Each row has a name. Each piece below is followed by the name of the row it came from, unless a question asks for something else. Each question is about the rows just above it.

[ 74  99 113 120 162] : nofuv
[ 74 120 161  99 113] : pem
[158  73 104 143 120] : baf
The next entry after [ 99 113 120]: => [162]
Give the next entry after [113 120]. => [162]
Which row holds these entries in another order? [ 73 104 120 143 158] => baf
[162  74  99 113 120] is which row reordered? => nofuv
[113  99 161 120  74] is which row reordered? => pem
Give the next entry after [ 74  99 113]. => [120]

[160 188 141 169 169] -> Luvi
[125 125 128 124 125] -> Vava
[129 128 130 128 129] -> dil
[131 134 142 154 132] -> mife
[154 133 131 132 142] -> furu
[125 124 128 124 124] -> lufu
[114 130 108 105 117] -> luve
[123 126 124 122 123] -> Gaber
[131 141 132 154 134] -> Muka
[123 121 128 124 122] -> rilu
Give the next entry after [108 105]. => [117]
Which row holds these entries in another order? [131 132 134 142 154] => mife
Which row holds these entries in another order? [132 154 142 134 131] => mife

[111 117 138 170 125 110 137 118 134 119 110 157 134 127 169 142 165 136
 119 127 126 133 132 115 118 133 142 125 160 145 107 130 158 122 165 127
 142 135 139 143 140 125 140 144 132 134 123 124 111 157  88 134 126 116
 126 174 142] = gigu
[105 164 119 139 171 161 132 107 134 130 128 119 161 143 176 123 121 159
 144 103 112 159 141 138 120 135 131 125 130 106 121 125 140 142 124 118
 139 129 121 139 152 145 126 120  75 144 132 127 129 129 114 149 125 143
 116 150 139] = sobul
[128 111 107 128 116 141 120 131 123 121 121 126 119 159 129 153 121 149
 124 105 119 143 112  79 133 173 132 167 115 121 158 140 122 137 127 137
 174 162 144 139 123 143 138 140 133 107 121 141 133 136 162 139 141 128
 121 126 156] = dimub
[107 167 123 137 173 162 133 107 133 131 126 121 162 143 174 126 121 159
 144 105 111 158 140 137 121 136 128 124 129 112 120 122 140 141 121 116
 138 128 121 139 156 141 123 119  79 143 133 128 132 127 115 149 121 142
 119 153 139] = nom
[137 124 139 120 127 140 121 115 126 143 121 107 137 138 121 141 153 107
 158 167 128 112 121 131 132 160 144 162 126 116 128 143 139 123 122 156
 140 133 133 123 121 121 129 119 136 173 111 128 162 119 174 105  79 149
 142 133 141] = Fumir
[105 162 117 139 168 158 131 109 134 128 126 118 160 142 176 121 119 159
 145 103 113 159 143 139 119 132 132 125 132 102 122 126 140 144 124 120
 141 130 123 138 148 146 128 120  73 143 131 125 126 128 111 150 129 144
 114 148 139] = Fomub
[105 160 115 141 166 157 129 109 133 127 128 116 159 142 176 118 118 158
 144 101 114 160 143 140 118 130 135 124 132  99 124 127 139 144 126 122
 143 129 127 137 142 149 131 121  70 143 130 123 121 130 111 151 134 143
 113 143 138] = dore
Put [139 153 119 142 121 149 115 127 132 128 133 143  79 119 123 141 156 139
 121 128 138 116 121 141 140 122 120 112 129 124 128 136 121 137 140 158
 111 105 144 159 121 126 174 143 162 121 126 131 133 107 133 162 173 137
 123 167 107] back in order: which row is it? => nom
Put [115 113 144 141 114 139 129 160 151 109 176  99 130 124 143 157 142 140
 143 158 105 121 160  70 138 135 118 143 159 149 124 123 127 133 130 144
 131 143 142 122 116 143 127 127 118 111 121 129 118 166 128 101 137 130
 126 132 134] back in order: which row is it? => dore
which: [105 164 119 139 171 161 132 107 134 130 128 119 161 143 176 123 121 159
 144 103 112 159 141 138 120 135 131 125 130 106 121 125 140 142 124 118
 139 129 121 139 152 145 126 120  75 144 132 127 129 129 114 149 125 143
 116 150 139] => sobul
Which row holds these entries in another order? [174 105  79 149 142 133 141 137 124 139 120 127 140 121 115 126 143 121
 107 137 138 121 141 153 107 158 167 128 112 121 131 132 160 144 162 126
 116 128 143 139 123 122 156 140 133 133 123 121 121 129 119 136 173 111
 128 162 119] => Fumir
Put [119 153 139 107 167 123 137 173 162 133 107 133 131 126 121 162 143 174
 126 121 159 144 105 111 158 140 137 121 136 128 124 129 112 120 122 140
 141 121 116 138 128 121 139 156 141 123 119  79 143 133 128 132 127 115
 149 121 142] back in order: which row is it? => nom

[131 129 163 160  97 129 119 121 103  78 100 186 138 139 149 120 142  94
 101 132 114 111 145 135 164 140  82 156 135 143 132  94 154 144 126  88
 165 134 175  79 111 144] = Lotal
[140 152 119 105 119 152 127 156 148 108 154 122 125 146 135 131 166  81
 112 124 128 124  91  99 113 103 173  83 116 159 146  62 138 127 120 113
 125 129  98  95 161 122] = Rupug
[131 129 163 160  97 129 119 121 103  78 100 186 138 139 149 120 142  94
 101 132 114 111 145 135 164 140  82 156 135 143 132  94 154 144 126  88
 165 134 162 111 151 114] = gativ
[140 129 157 160  85 137 150 114 165  85  91  94 138 145 120 142 186 139
 101 111 149 114 132 135 113 125 147 131 135 119 150 142 154 161 160 147
 131 118  85 127 151 114] = mipu
Where do [131 129 163 160  97 129 119 121 103  78 100 186 138 139 149 120 142  94
 101 132 114 111 145 135 164 140  82 156 135 143 132  94 154 144 126  88
 165 134 162 111 151 114] appear? => gativ
[131 129 163 160  97 129 119 121 103  78 100 186 138 139 149 120 142  94
 101 132 114 111 145 135 164 140  82 156 135 143 132  94 154 144 126  88
 165 134 175  79 111 144] is in which row? => Lotal
Put [151 114 140 129 157 160  85 137 150 114 165  85  91  94 138 145 120 142
 186 139 101 111 149 114 132 135 113 125 147 131 135 119 150 142 154 161
 160 147 131 118  85 127] back in order: which row is it? => mipu

[194 193 158 156  93] : mugi
[188  73 185  72 181] : tulos
[ 76  97  85  86 175] : Zofen
The next entry after [188  73 185]: => [72]
The next entry after [76 97 85]: => [86]
Give the next entry after [193 158]. => [156]
What is the next entry after [188  73]? => [185]
[ 72  73 181 185 188] is which row reordered? => tulos

[104 131  90  87 102 113 123 154] : Tiri
[152 142 110 105 129 148 181 157] : mise
[147 120 128  93 106 113 118 102] : zus
[118 155  98 115 124  92 171  82] : fule
[ 96 160  82 168 146 117 189 106] : ziza
[128 160 163  54 118  66 138  88] : veno
[111 149 140 132 144 115 144 133] : Noku
[147 110 142 105 181 157 152 129] : naf
[110 129 106 181 147 157 142 152] : neza
[104 131  90 204 152 164 156 154] : mas
[143 107 142 124 122 145  97 148] : Tul
Which row holds these entries in another order? [152 142 157 147 181 106 129 110] => neza
Give the next entry after [105 181 157 152]. => [129]
[154 156 164 152 204  90 131 104] is which row reordered? => mas
Put [152 142 110 147 157 129 105 181] back in order: which row is it? => naf

[136 132 134 149] : pinip
[173 147 144 130] : mulet
[137 134 149  58] : tosel
[150 117 142  97] : Dodi
[137 134 149 132] : rerip
[149  58 134 138] : tufu
[121 127 144 115] : Patar
[115 134 121 128] : Darof
The next entry after [ 58 134]: => [138]
[130 144 147 173] is which row reordered? => mulet
Put [132 134 137 149] back in order: which row is it? => rerip
[ 58 134 138 149] is which row reordered? => tufu
Put [149  58 137 134] back in order: which row is it? => tosel

[125 124 128 127 127 130] -> Miv
[128 128 128 128 128 129] -> Nare
[83 80 73 72 72 82] -> Fub
[128 127 130 129 129 132] -> Fizom
[116 119 123 120 120 126] -> Tofa
[ 75  68 152 131 134 151] -> Lafil
[115 113 137 131 132 139] -> Rufi
[128 128 128 128 128 127] -> nere
[127 125 124 130 127 129] -> Nezu
[104 100 114 109 109 121] -> zili
[121 119 150  60  60  68] -> pafig
Which row holds these entries in another order? [128 124 127 127 125 130] => Miv
which: [128 128 128 128 128 129] => Nare

[ 66 141 125 129 117 128]  dibad
[117 125 128 129 141  67]  kav
[128 118 126 128 143  56]  mun
What is the next entry after [ 66 141 125 129]? => [117]
Give the next entry after [128 143]. => [56]
The next entry after [125 129]: => [117]
What is the next entry after [ 66 141 125]? => [129]
Which row holds these entries in another order? [ 67 141 129 128 125 117] => kav

[145 136 131 124 133 145 101 139 132 133 115 129 109 121 145 157 139 135] = Dom
[129 120 142 101 123  69 108 145 115 139 131 127 112 130 109 133 116 146] = noz
[115 133 131 133 129 145 109 145 139 101 135 125 136 145 132 121 157 139] = sul
Which row holds these entries in another order? [132 121 157 139 115 133 131 133 129 145 109 145 139 101 135 125 136 145] => sul
Give the next entry after [131 124 133 145 101 139 132 133 115 129]. => [109]
Put [139 157 121 132 145 136 125 135 101 139 145 109 145 129 133 131 133 115] back in order: which row is it? => sul
Give the next entry after [112 130 109 133 116]. => [146]
Put [109 121 145 157 139 135 145 136 131 124 133 145 101 139 132 133 115 129] back in order: which row is it? => Dom

[160 163 146 113 131 140 138 140 104  93 129 140 188 139 131 109 176 137
 110 132 166 132 122 174 131 143 109 137 176 151] : Kofu
[127 146 140 140 138 163  93 140 129 131 104 113 122 130 142 131 137 137
 135 126 166 128 130 128 126 125 128 123 137 124] : Viba
[128 128 128 128 128 128 128 128 128 128 128 128 128 128 128 128 128 137
 128 128 166 128 128 128 128 152 128 128 128 128] : gise
[127 132 131 123 129 122 134 128 132 137 119 121 134 126 135 135 136 137
 135 133 166 134 131 127 123 152 134 122 136 119] : Kirif
[116 122 133 128 133 128 133 129 134 129 131 126 137 115 125 139 138 137
 128 140 166 135 131 127 118 118 128 122 138 120] : Goze
[129 133 136 131 134 119 137 126 128 121 122 129 134 132 123 126 125 137
 129 132 166 145 115 127 127 177 134 136 125 122] : kol
[130 126 128 136 140 163 130 129 131 122 126 140 137 128 135 137 138 113
 128 166 127 131 140 146 142 104 125  93 124 123] : muner
Put [124 137 123 128 125 126 128 130 128 166 126 135 137 137 131 142 130 122
 113 104 131 129 140  93 163 138 140 140 146 127] back in order: which row is it? => Viba
What is the next entry after [163 146 113 131 140 138 140 104  93 129 140]? => [188]
Put [140 127 126 123 140 146 128 128 135 129 137 137 122 113 130 131 163  93
 124 166 104 137 128 126 140 142 130 138 125 131] back in order: which row is it? => Viba
Put [130 128 104 130 128 125 137 166 137 131 140 128 124 113 138 137 126 146
 123 129  93 135 131 140 140 126 142 122 163 127] back in order: which row is it? => Viba
The next entry after [119 137 126 128 121 122 129 134 132]: => [123]
The next entry after [129 122 134 128 132 137 119 121 134 126]: => [135]

[125 123 124 125 125 124 125 124 124 123 124 124 126 126 123 126 124 125
 123 126 125 124 126 127 123 123 124 123 127 123 126 123 123 124 124 124
 124 124 125 125 124 123 126 123 123 124 125 125 125 125 123 123 123 123
 124 123]  sur
[126 125 127 129 125 127 125 127 127 124 127 124 125 127 125 127 127 127
 124 127 125 124 125 125 127 125 124 125 126 124 126 124 125 127 127 128
 127 127 125 125 126 124 126 125 124 124 125 127 125 126 125 127 124 124
 127 124]  tomeg
[126 125 126 128 125 125 125 126 126 125 125 125 125 127 125 127 126 126
 126 127 125 125 127 126 126 125 125 125 127 125 126 126 125 126 126 126
 125 126 125 127 125 125 126 125 125 125 125 126 125 125 125 126 125 126
 126 125]  mibat
[125 123 123 124 125 124 123 126 125 123 124 124 123 125 123 123 125 123
 123 126 126 126 125 124 124 123 123 125 124 124 124 126 123 123 123 123
 124 124 126 125 125 123 124 124 127 125 123 124 123 127 124 124 125 126
 125 123]  vabos
[125 127 126 123 126 126 126 126 126 126 126 127 125 124 127 123 126 125
 126 123 126 126 124 124 127 127 127 126 123 126 124 127 127 126 126 126
 126 127 126 124 127 127 124 127 126 126 126 126 126 127 127 127 126 126
 126 126]  sof
[127 126 126 126 126 126 126 126 126 127 127 126 126 125 127 125 126 127
 126 127 126 125 126 124 127 124 126 126 123 125 126 124 126 127 126 127
 127 126 126 125 126 126 127 126 123 126 125 125 126 126 127 126 126 126
 125 126]  dunip
[127 126 126 123 127 125 126 126 126 126 125 126 127 124 126 123 126 126
 126 124 127 126 125 126 127 125 126 125 125 125 126 126 126 126 126 126
 125 127 126 124 127 126 126 126 126 126 127 126 127 127 127 126 126 126
 126 126]  Toben
[126 125 128 127 122 127 122 127 127 123 127 122 122 126 126 125 127 127
 123 125 122 122 123 124 127 124 122 125 125 123 126 123 122 127 128 128
 127 127 121 124 123 123 126 125 124 122 122 127 122 125 123 127 123 123
 127 123]  Gez
[123 124 128 125 123 128 126 127 123 127 122 127 122 122 126 125 122 123
 126 125 127 127 127 124 123 128 124 125 123 122 122 123 123 124 122 126
 127 122 123 123 127 127 127 122 125 121 122 122 122 125 125 127 127 127
 126 127]  vor
[125 119 123 121 123 122 123 125 124 118 122 120 124 122 120 119 124 124
 117 120 124 118 121 124 123 118 121 118 123 117 123 118 120 124 125 124
 122 125 123 118 124 119 124 119 118 120 124 124 124 125 122 122 117 118
 124 118]  dupi
[126 125 126 125 126 126 126 126 126 125 126 125 126 126 125 126 126 126
 125 126 126 125 127 127 125 125 125 125 127 125 127 125 125 126 126 126
 126 126 125 125 126 125 127 125 125 125 126 126 126 126 125 125 125 125
 126 125]  novem
[ 71 107  75  92 106  76 104  76  75 112  77 115  90  73  94  93  77  70
 112  86 100 116  98  76  88 101 114  99  73 111  66 114 117  74  79  81
  82  81 111 105 103 116  67 103 113 117  99  73  99  86 114  93 111 113
  75 113]  tuga
[123 126 125 128 127 122 127 122 127 127 123 127 122 122 126 126 125 127
 127 123 125 122 122 123 124 127 124 122 125 125 123 126 123 122 127 128
 128 127 127 121 124 123 123 126 125 124 122 122 127 122 125 123 127 123
 123 127] is which row reordered? => Gez
[126 123 124 123 124 125 126 126 125 125 124 125 124 125 125 124 123 123
 125 126 125 123 126 124 124 124 124 126 124 124 124 124 123 123 125 123
 125 125 127 126 123 123 123 123 124 123 124 123 124 124 123 123 123 127
 123 125] is which row reordered? => sur
Which row holds these entries in another order? [124 126 124 125 124 124 126 126 125 125 124 123 123 123 125 123 123 123
 124 123 125 126 124 126 124 123 125 124 125 124 123 123 123 124 124 123
 125 124 124 123 127 127 123 125 126 123 124 123 125 123 125 124 125 126
 124 123] => sur
Which row holds these entries in another order? [125 125 125 125 125 125 125 125 125 125 125 125 125 125 125 125 125 125
 125 125 125 125 125 125 125 126 126 126 126 126 126 126 126 126 126 126
 126 126 126 126 126 126 126 126 126 126 126 126 126 126 126 127 127 127
 127 127] => novem
which: [127 126 126 126 126 126 126 126 126 127 127 126 126 125 127 125 126 127
 126 127 126 125 126 124 127 124 126 126 123 125 126 124 126 127 126 127
 127 126 126 125 126 126 127 126 123 126 125 125 126 126 127 126 126 126
 125 126] => dunip
Put [123 123 124 124 124 125 125 125 125 125 125 125 125 126 126 126 126 126
 126 126 126 126 126 126 126 126 126 126 126 126 126 126 126 126 126 126
 126 126 126 126 126 126 126 126 126 127 127 127 127 127 127 127 127 127
 127 127] back in order: which row is it? => Toben

[ 99 150 119  76 115 191] -> kelit
[ 99 115 191 149  78 119] -> Fomid
[149 119 191 115  99  76] -> safog
[ 76  99 115 191 119 149] is which row reordered? => safog
The next entry after [191 149  78]: => [119]
The next entry after [191 115]: => [99]
Which row holds [ 99 115 191 149  78 119]? => Fomid
[191 115  76 119 150  99] is which row reordered? => kelit
Which row holds these entries in another order? [ 76 115 191  99 150 119] => kelit
Put [119  78 149 191 115  99] back in order: which row is it? => Fomid

[127 127 128 123 131 128 117 125 131 129 128 129 128 128 123 133 127 127
 124 128 127 126 126 121 135 128 128 125 121 129] -> zalop
[128 127 130 144 124 140 128 128 125 134 126 117 117 134 128 118 117 121
 128 123 128 137 127 153 135 119 106 114 128 127] -> Zode
[123 121 125 128 127 127 127 128 128 123 135 133 131 128 126 128 121 128
 129 117 127 129 128 124 126 128 131 125 127 128] -> kego
[121 111 127 127 124 130 125 118 132 121 125 135 129 132 133 133 132 127
 126 128 127 130 129 123 135 126 120 128 127 131] -> Pez
[133 126 187 105 150 128  71 109 144 127 127 137 128 126 105 157 126 126
 101 127 127 119 118  95 165 127 122 111  99 143] -> vit
[130 127 153 117 137 128 106 118 135 128 127 134 128 127 119 140 127 126
 117 128 128 125 124 114 144 128 123 121 117 134] -> sudi
[123 127 127 127 124 130 125 118 132 121 125 135 129 132 133 133 132 136
 126 132 127 130 129 123 135 126 120 128 127 131] -> Liru
Give the next entry after [125 131 129 128 129 128]. => [128]
Put [127 121 129 128 131 129 133 127 125 128 128 127 127 126 128 125 129 127
 135 131 128 117 121 123 128 123 128 128 126 124] back in order: which row is it? => zalop
Give the next entry after [121 125 128]. => [127]
Which row holds these entries in another order? [134 130 127 153 117 137 128 106 118 135 128 127 134 128 127 119 140 127
 126 117 128 128 125 124 114 144 128 123 121 117] => sudi
The next entry after [122 111]: => [99]

